Here is a tiny trained network, its code and every weight. The questions are about switching its units off for an input and a target symbol, where a switched-off unit gives its printed mean instead of its output.

import numpy as np


def w(rows, s, z=0):
    codes = np.array(rows[::2]) - 128.0
    scale = np.full(codes.shape[1], s)
    scale[-1] = z or s
    return codes * scale


def f(y):
    return y / 2 * (1 + np.tanh(0.7978845608 * (y + 0.044715 * y**3)))


def softmax(a):
    e = np.exp(a - a.max(-1, keepdims=True))
    return e / e.sum(-1, keepdims=True)


def log_softmax(a):
    a = a - a.max(-1, keepdims=True)
    return a - np.log(np.exp(a).sum(-1, keepdims=True))


def net(x, mask):
    ids = ['βεζπτω'.index(c) for c in x.split()]
    T = len(ids)
    res = E[ids] + P[:T]
    r = res
    for j in range(2):
        rows = slice(4 * j, 4 * j + 4)
        q, k, v = (r @ M[0][rows].T for M in (Q, K, V))
        z = softmax(np.where(np.tri(T) > 0, q @ k.T / 4**0.5, -1e9)) @ v
        o = O[0][rows]
        res = res + np.where(mask[j], z, o[:, -1]) @ o[:, :-1]
    y = f(res @ A[0][:, :-1].T + A[0][:, -1])
    res = res + np.where(mask[2:6], y, B[0][:, -1]) @ B[0][:, :-1]
    return log_softmax(res[-1] @ U[:, :-1].T + U[:, -1])


Q, K, V, O, A, B = {}, {}, {}, {}, {}, {}
E = w([
[84,108,195,103,73,193,93],'β',
[123,106,139,151,200,154,39],'ε',
[66,137,149,136,100,67,22],'ζ',
[24,80,110,54,125,100,81],'π',
[140,128,148,72,181,66,86],'τ',
[9,169,198,166,204,116,122],'ω',
],0.011)
P = w([
[19,119,157,82,90,107,58],'0',
[125,31,254,22,225,245,116],'1',
[67,70,146,206,65,91,197],'2',
[227,30,242,120,176,132,117],'3',
[125,147,52,160,63,88,136],'4',
[229,192,209,20,170,155,20],'5',
[129,172,11,110,65,126,139],'6',
],0.0083)
Q[0] = w([
[150,81,116,155,126,111,245],'H1',
[111,139,68,141,120,147,135],'H1',
[101,122,181,126,149,135,55],'H1',
[80,67,142,127,140,101,39],'H1',
[198,155,145,100,91,179,129],'H2',
[94,172,31,137,108,159,159],'H2',
[99,71,182,98,116,94,41],'H2',
[120,158,149,55,163,130,67],'H2',
],0.013)
K[0] = w([
[69,2,249,113,154,119,132],'H1',
[176,161,185,109,167,140,82],'H1',
[154,151,35,187,109,127,161],'H1',
[161,154,79,237,118,167,175],'H1',
[71,129,93,115,159,135,107],'H2',
[157,138,162,72,157,120,82],'H2',
[179,185,79,174,135,125,191],'H2',
[155,181,42,120,67,121,113],'H2',
],0.015)
V[0] = w([
[254,74,115,132,134,201,115],'H1',
[114,114,158,79,73,135,94],'H1',
[107,116,126,169,72,213,113],'H1',
[111,65,100,116,233,191,83],'H1',
[136,175,150,205,78,117,49],'H2',
[135,163,94,125,131,52,122],'H2',
[135,93,95,78,3,154,96],'H2',
[109,143,193,153,109,172,159],'H2',
],0.0093)
O[0] = w([
[99,87,180,117,106,176,67,2],'H1',
[186,169,154,183,31,116,177,173],'H1',
[83,190,135,152,36,155,106,140],'H1',
[95,155,171,152,159,55,29,148],'H1',
[146,121,65,233,144,254,129,161],'H2',
[151,72,114,157,184,107,231,120],'H2',
[121,106,109,168,11,127,141,136],'H2',
[125,222,85,58,88,197,81,136],'H2',
],0.0098,0.0099)
A[0] = w([
[223,58,170,112,212,179,161,26],'N1',
[89,67,255,101,164,174,89,138],'N2',
[78,159,240,93,91,156,102,212],'N3',
[132,99,76,209,85,122,206,8],'N4',
],0.007,0.0012)
B[0] = w([
[2,138,100,130,64,132,152,215],'N1',
[100,99,83,156,125,141,89,190],'N2',
[179,127,141,125,141,130,102,231],'N3',
[117,118,93,175,208,159,99,252],'N4',
],0.0096,0.0035)
U = w([
[29,64,69,122,84,90,156,87],'β',
[254,70,166,140,161,82,182,255],'ε',
[118,77,125,140,173,142,48,113],'ζ',
[170,136,104,98,96,179,145,167],'π',
[139,100,51,169,149,171,168,55],'τ',
[117,204,72,69,188,158,159,107],'ω',
],0.0061,0.0034)

Each question gives the input, a string of symbols that net reads in full, and the target symbol t.
The units are the heads (4 rows each of Q, K, V and O) and the neurons (one row each of A and B). Each row of codes is followed by its name. A weight is (code - 128) times the scale printed after its matrix; where a second scale follows, it is the last column's (O, A, B and U).
mask holds one flag per unit, heads first, then neurons. A switched-off unit (its flag False) gives its mean, the last column of its rows in O or B, instead of its output. The means were averaged over made-up inputs and are rounded, as every weight is.
A unit's drop is (log p(t) with every unit on - log p(t) with that unit switched off) / (log p(t) with every unit on - log p(t) with every unit switched off).
The circuit of an input: a set's keep is (log p(t) with only the set's units on - log p(t) with every unit switched off) / (log p(t) with every unit on - log p(t) with every unit switched off). Starting from all 6 units, units are removed one at a time, each time the one whose removal leaves the highest keep (on an exact tie, the one counted first), for as long as the keep stays at least 0.8.
circuit, biggest first: the units of the circuit, biggest drop first
drop when u is switched off: that unit's drop, to one decimal
input π β τ β ε, target ζ: circuit, biggest first : (H1)
input π ε π β π ω, target ε: circuit, biggest first : (H2 N1)
input β ζ τ ζ, target β: circuit, biggest first : (H1 N1 H2 N3)
input β β β ω, target π: circuit, biggest first : (H2 H1)
input ω ε β π β ζ, target π: circuit, biggest first : (H1 H2)
input ω β ζ β π ζ, target ε: circuit, biggest first : (H2 N1)
input π ε ω ω, target ω: circuit, biggest first : (H2 H1)
input ζ τ ε π ω ε, target ω: circuit, biggest first : (H2 H1 N1)
input τ β ζ ζ, target τ: circuit, biggest first : (H2 H1 N4)
input π π ε β, target ζ: circuit, biggest first : (H1 N2)
input ζ β β, target π: drop when H1 is switched off : 0.2
input ε ε ω ζ ζ π τ, target ε: drop when N4 is switched off : -0.1
input β π ζ π, target τ: drop when H1 is switched off : 0.4
